Below are the code and all the weights of a small trained network. Each question names an input and a class and asks about switching units off, where a switched-off unit gives its printed mean instead of its output.

import numpy as np


def w(rows, s, z=0):
    codes = np.array(rows[::2]) - 128.0
    scale = np.full(codes.shape[1], s)
    scale[-1] = z or s
    return codes * scale


def norm(h):
    return h / np.sqrt((h * h).mean(-1, keepdims=True) + 1e-5)


def f(y):
    return y / 2 * (1 + np.tanh(0.7978845608 * (y + 0.044715 * y**3)))


def log_softmax(a):
    a = a - a.max(-1, keepdims=True)
    return a - np.log(np.exp(a).sum(-1, keepdims=True))


def net(x, mask):
    res = np.array(x, float).reshape(1, 6) / 4 @ E
    u = 0
    for l in range(4):
        y = f(norm(res) @ A[l][:, :-1].T + A[l][:, -1])
        res = res + np.where(mask[u : u + 9], y, B[l][:, -1]) @ B[l][:, :-1]
        u += 9
    return log_softmax(norm(res)[-1] @ U[:, :-1].T + U[:, -1])


A, B = {}, {}
E = w([
[150,167,15,182,66,187,101],'x0',
[223,183,165,195,118,119,152],'x1',
[153,139,213,168,70,31,47],'x2',
[69,157,95,51,144,45,131],'x3',
[167,102,63,141,212,101,220],'x4',
[78,68,109,171,140,128,251],'x5',
],0.0031)
A[0] = w([
[73,157,138,25,152,65,126,137],'L0N0',
[123,235,97,124,110,137,118,134],'L0N1',
[166,90,75,101,173,222,117,92],'L0N2',
[183,117,157,221,79,98,132,73],'L0N3',
[181,170,234,54,139,230,105,3],'L0N4',
[115,124,181,156,43,156,122,129],'L0N5',
[173,121,148,144,133,48,167,89],'L0N6',
[113,129,108,95,122,19,101,102],'L0N7',
[149,146,3,152,53,116,181,189],'L0N8',
],0.0052,0.0019)
B[0] = w([
[106,135,108,78,123,172,101,215],'L0N0',
[98,119,127,90,167,135,75,163],'L0N1',
[211,137,132,91,178,82,155,187],'L0N2',
[77,132,116,56,172,72,123,188],'L0N3',
[132,2,56,176,107,158,178,165],'L0N4',
[124,149,78,152,156,95,108,169],'L0N5',
[196,104,154,56,149,181,166,174],'L0N6',
[145,98,130,77,76,235,169,180],'L0N7',
[75,88,138,168,234,146,124,252],'L0N8',
],0.0047,0.0026)
A[1] = w([
[141,63,128,165,110,159,255,106],'L1N0',
[94,91,111,150,169,154,213,101],'L1N1',
[99,88,206,150,93,98,114,6],'L1N2',
[162,155,127,244,83,153,121,77],'L1N3',
[127,133,88,54,117,109,108,139],'L1N4',
[128,93,135,172,91,128,60,148],'L1N5',
[162,187,46,140,175,135,118,65],'L1N6',
[82,112,97,144,148,88,183,153],'L1N7',
[184,160,132,95,86,139,105,32],'L1N8',
],0.0068,0.0013)
B[1] = w([
[191,54,123,172,81,153,187,248],'L1N0',
[218,85,90,171,117,68,166,253],'L1N1',
[178,210,92,114,182,207,78,147],'L1N2',
[3,160,91,40,103,149,130,159],'L1N3',
[74,81,182,127,123,137,95,164],'L1N4',
[186,63,74,149,210,100,97,164],'L1N5',
[109,212,137,104,220,210,129,187],'L1N6',
[158,54,92,191,97,126,99,190],'L1N7',
[111,66,145,151,83,111,186,133],'L1N8',
],0.0045,0.0039)
A[2] = w([
[155,209,184,100,128,54,151,72],'L2N0',
[191,194,196,204,150,50,167,116],'L2N1',
[153,112,61,187,42,163,36,105],'L2N2',
[3,69,85,143,131,175,148,126],'L2N3',
[196,105,118,71,207,58,95,237],'L2N4',
[58,115,58,118,125,59,217,39],'L2N5',
[43,140,146,53,128,145,100,49],'L2N6',
[166,234,232,155,183,159,93,253],'L2N7',
[106,64,93,116,130,208,209,181],'L2N8',
],0.0046,0.0018)
B[2] = w([
[42,101,151,103,67,120,122,121],'L2N0',
[27,88,214,3,78,244,207,164],'L2N1',
[88,95,128,168,130,14,140,165],'L2N2',
[91,164,182,85,112,79,98,181],'L2N3',
[77,111,89,172,101,212,133,245],'L2N4',
[171,200,105,182,60,141,38,142],'L2N5',
[137,95,206,97,125,163,197,152],'L2N6',
[18,150,91,117,217,169,77,199],'L2N7',
[140,92,114,176,116,45,90,253],'L2N8',
],0.0043,0.003)
A[3] = w([
[156,155,169,173,99,154,31,112],'L3N0',
[91,142,157,46,80,137,121,29],'L3N1',
[177,122,125,90,187,190,90,165],'L3N2',
[135,227,167,121,100,107,41,40],'L3N3',
[141,76,164,70,150,134,174,118],'L3N4',
[107,90,72,110,148,1,104,52],'L3N5',
[147,154,179,92,67,117,151,86],'L3N6',
[86,45,60,151,138,160,129,255],'L3N7',
[201,68,163,122,40,190,160,206],'L3N8',
],0.0059,0.00098)
B[3] = w([
[76,213,73,253,150,46,143,138],'L3N0',
[152,15,193,119,70,144,203,164],'L3N1',
[94,169,123,182,179,116,71,180],'L3N2',
[206,92,53,169,156,124,205,144],'L3N3',
[122,162,102,171,126,163,29,185],'L3N4',
[41,162,202,142,22,104,88,174],'L3N5',
[45,79,153,89,137,164,156,125],'L3N6',
[161,180,247,211,84,75,112,253],'L3N7',
[122,77,92,135,202,164,77,215],'L3N8',
],0.0044,0.004)
U = w([
[186,191,120,57,74,134,143,16],'0',
[64,83,206,7,104,173,120,141],'1',
[138,217,141,85,116,125,219,34],'2',
[174,204,116,88,58,103,207,2],'3',
[69,133,142,178,54,37,75,152],'4',
[245,61,106,187,143,124,212,156],'5',
[103,216,72,138,210,145,81,152],'6',
],0.012,0.0092)

Each question gives the input, the list of numbers given to net, and the class t.
The units are the neurons (one row each of A and B). Each row of codes is followed by its name. A weight is (code - 128) times the scale printed after its matrix; where a second scale follows, it is the last column's (A, B and U).
mask holds one flag per neuron, layer by layer. A switched-off neuron (its flag False) gives its mean, the last column of its row in B, instead of its output. The means were averaged over made-up inputs and are rounded, as every weight is.
A unit's drop is (log p(t) with every unit on - log p(t) with that unit switched off) / (log p(t) with every unit on - log p(t) with every unit switched off).
The circuit of an input: a set's keep is (log p(t) with only the set's units on - log p(t) with every unit switched off) / (log p(t) with every unit on - log p(t) with every unit switched off). Starting from the 12 units with the biggest drops (on a tie, the unit counted first), units are removed one at a time, each time the one whose removal leaves the highest keep (on an exact tie, the one counted first), for as long as the keep stays at least 0.8.
circuit, biggest first: the units of the circuit, biggest drop first
k most important neurons: the k neurons with the biggest drops, biggest first
top k neurons in layer l: the k neurons of layer l with the biggest drops, biggest first
drop when u is switched off: that unit's drop, to one decimal
input [-7,-4,6,0,1,-4], class 1: top neuron in layer 2	[L2N6]
input [-2,0,5,-5,-6,8], class 6: circuit, biggest first	[L1N2 L2N7]
input [-3,-5,-4,1,6,-7], class 1: circuit, biggest first	[L1N4 L0N8]
input [4,-4,0,4,-3,-7], class 1: circuit, biggest first	[L1N1 L2N6]
input [-5,5,4,-8,2,-6], class 6: 2 most important neurons	[L0N4 L1N5]
input [-4,0,5,4,0,7], class 5: circuit, biggest first	[L0N7 L1N0]
input [-3,4,3,-5,-1,-1], class 6: circuit, biggest first	[L1N2 L2N7]
input [8,-6,0,3,2,4], class 4: 3 most important neurons	[L3N5 L2N3 L0N6]
input [-3,-7,-3,-7,-8,7], class 5: circuit, biggest first	[L1N0 L1N1]
input [-3,6,-4,8,4,-3], class 1: 2 most important neurons	[L0N4 L1N0]
input [-2,-1,7,3,2,-6], class 1: 3 most important neurons	[L0N7 L1N7 L2N8]
input [-5,0,3,-1,-1,-5], class 6: 2 most important neurons	[L1N2 L1N7]
input [2,7,4,-1,6,-6], class 1: top 2 neurons in layer 2	[L2N1 L2N0]
input [-3,-1,-1,-8,-4,-4], class 4: top 2 neurons in layer 1	[L1N3 L1N1]
input [-3,0,-7,-2,-5,-2], class 5: circuit, biggest first	[L0N4]
input [-4,3,-1,2,6,-4], class 6: top 2 neurons in layer 2	[L2N3 L2N6]
input [2,-3,-6,0,-8,7], class 4: top 3 neurons in layer 0	[L0N6 L0N4 L0N7]
input [-4,-3,-1,6,-1,6], class 4: 3 most important neurons	[L2N8 L2N1 L1N7]
input [3,-2,5,-4,4,1], class 4: 2 most important neurons	[L1N0 L1N7]
input [-4,1,6,8,-8,-2], class 1: most important neuron	[L0N7]
input [4,-6,-5,8,-8,7], class 4: top 2 neurons in layer 1	[L1N7 L1N6]
input [-4,8,8,-6,1,7], class 1: drop when L2N1 is switched off	0.5
input [-1,-5,0,6,-1,8], class 4: drop when L2N7 is switched off	0.0
